Here is a tiny trained network, its code and every weight. The questions are about switching its units off for an input and a class, where a switched-off unit gives its printed mean instead of its output.

import numpy as np


def w(rows, s, z=0):
    codes = np.array(rows[::2]) - 128.0
    scale = np.full(codes.shape[1], s)
    scale[-1] = z or s
    return codes * scale


def f(y):
    return y / 2 * (1 + np.tanh(0.7978845608 * (y + 0.044715 * y**3)))


def log_softmax(a):
    a = a - a.max(-1, keepdims=True)
    return a - np.log(np.exp(a).sum(-1, keepdims=True))


def net(x, mask):
    res = np.array(x, float).reshape(1, 4) / 4 @ E
    y = f(res @ A[0][:, :-1].T + A[0][:, -1])
    res = res + np.where(mask, y, B[0][:, -1]) @ B[0][:, :-1]
    return log_softmax(res[-1] @ U[:, :-1].T + U[:, -1])


A, B = {}, {}
E = w([
[178,165,113,130],'x0',
[73,87,145,126],'x1',
[160,71,100,16],'x2',
[174,181,249,99],'x3',
],0.011)
A[0] = w([
[165,128,79,117,157],'neuron 0',
[133,90,158,154,119],'neuron 1',
[135,117,94,37,211],'neuron 2',
[156,96,141,52,159],'neuron 3',
[95,131,56,159,215],'neuron 4',
[119,136,139,246,254],'neuron 5',
[114,139,193,145,179],'neuron 6',
[132,138,43,113,195],'neuron 7',
[163,143,145,39,138],'neuron 8',
[142,153,223,101,198],'neuron 9',
[70,114,113,219,195],'neuron 10',
[139,168,210,157,160],'neuron 11',
[143,112,41,75,183],'neuron 12',
[144,91,67,125,187],'neuron 13',
[97,116,117,103,130],'neuron 14',
],0.013,0.0076)
B[0] = w([
[88,111,120,138,162],'neuron 0',
[131,148,139,124,132],'neuron 1',
[112,69,171,139,221],'neuron 2',
[155,60,208,43,202],'neuron 3',
[180,114,119,249,212],'neuron 4',
[182,194,22,165,246],'neuron 5',
[129,188,101,55,184],'neuron 6',
[118,103,142,180,195],'neuron 7',
[122,115,186,89,198],'neuron 8',
[130,163,130,20,228],'neuron 9',
[168,148,81,152,220],'neuron 10',
[79,167,102,67,204],'neuron 11',
[84,81,131,162,207],'neuron 12',
[61,54,116,228,188],'neuron 13',
[136,108,140,128,145],'neuron 14',
],0.011,0.013)
U = w([
[215,139,56,248,247],'0',
[85,254,85,118,152],'1',
[50,40,128,206,87],'2',
[177,87,180,80,42],'3',
],0.0096,0.0012)

Each question gives the input, the list of numbers given to net, and the class t.
The units are the neurons (one row each of A and B). Each row of codes is followed by its name. A weight is (code - 128) times the scale printed after its matrix; where a second scale follows, it is the last column's (A, B and U).
mask holds one flag per neuron, in row order. A switched-off neuron (its flag False) gives its mean, the last column of its row in B, instead of its output. The means were averaged over made-up inputs and are rounded, as every weight is.
A unit's drop is (log p(t) with every unit on - log p(t) with that unit switched off) / (log p(t) with every unit on - log p(t) with every unit switched off).
The circuit of an input: a set's keep is (log p(t) with only the set's units on - log p(t) with every unit switched off) / (log p(t) with every unit on - log p(t) with every unit switched off). Starting from the 12 units with the biggest drops (on a tie, the unit counted first), units are removed one at a time, each time the one whose removal leaves the highest keep (on an exact tie, the one counted first), for as long as the keep stays at least 0.8.
units of the circuit, in order: the units of the circuit, biggest drop first
k most important neurons: the k neurons with the biggest drops, biggest first
drop of u: that unit's drop, to one decimal
input [-3,1,1,1], class 3: units of the circuit, in order -> [neuron 5; neuron 13]
input [8,-5,1,5], class 3: units of the circuit, in order -> [neuron 5]
input [1,4,0,-2], class 0: units of the circuit, in order -> [neuron 3; neuron 8]
input [4,5,1,1], class 3: units of the circuit, in order -> [neuron 5; neuron 13]
input [-8,-6,-8,1], class 1: 2 most important neurons -> [neuron 11; neuron 6]
input [7,1,8,0], class 2: 3 most important neurons -> [neuron 12; neuron 13; neuron 9]
input [-1,-8,8,0], class 2: 2 most important neurons -> [neuron 12; neuron 13]
input [6,-3,1,-2], class 2: 2 most important neurons -> [neuron 5; neuron 10]
input [-1,-2,1,2], class 3: drop of neuron 5 -> 0.6
input [-8,7,1,4], class 3: drop of neuron 5 -> 0.6
input [-7,7,-8,4], class 1: drop of neuron 8 -> 0.0
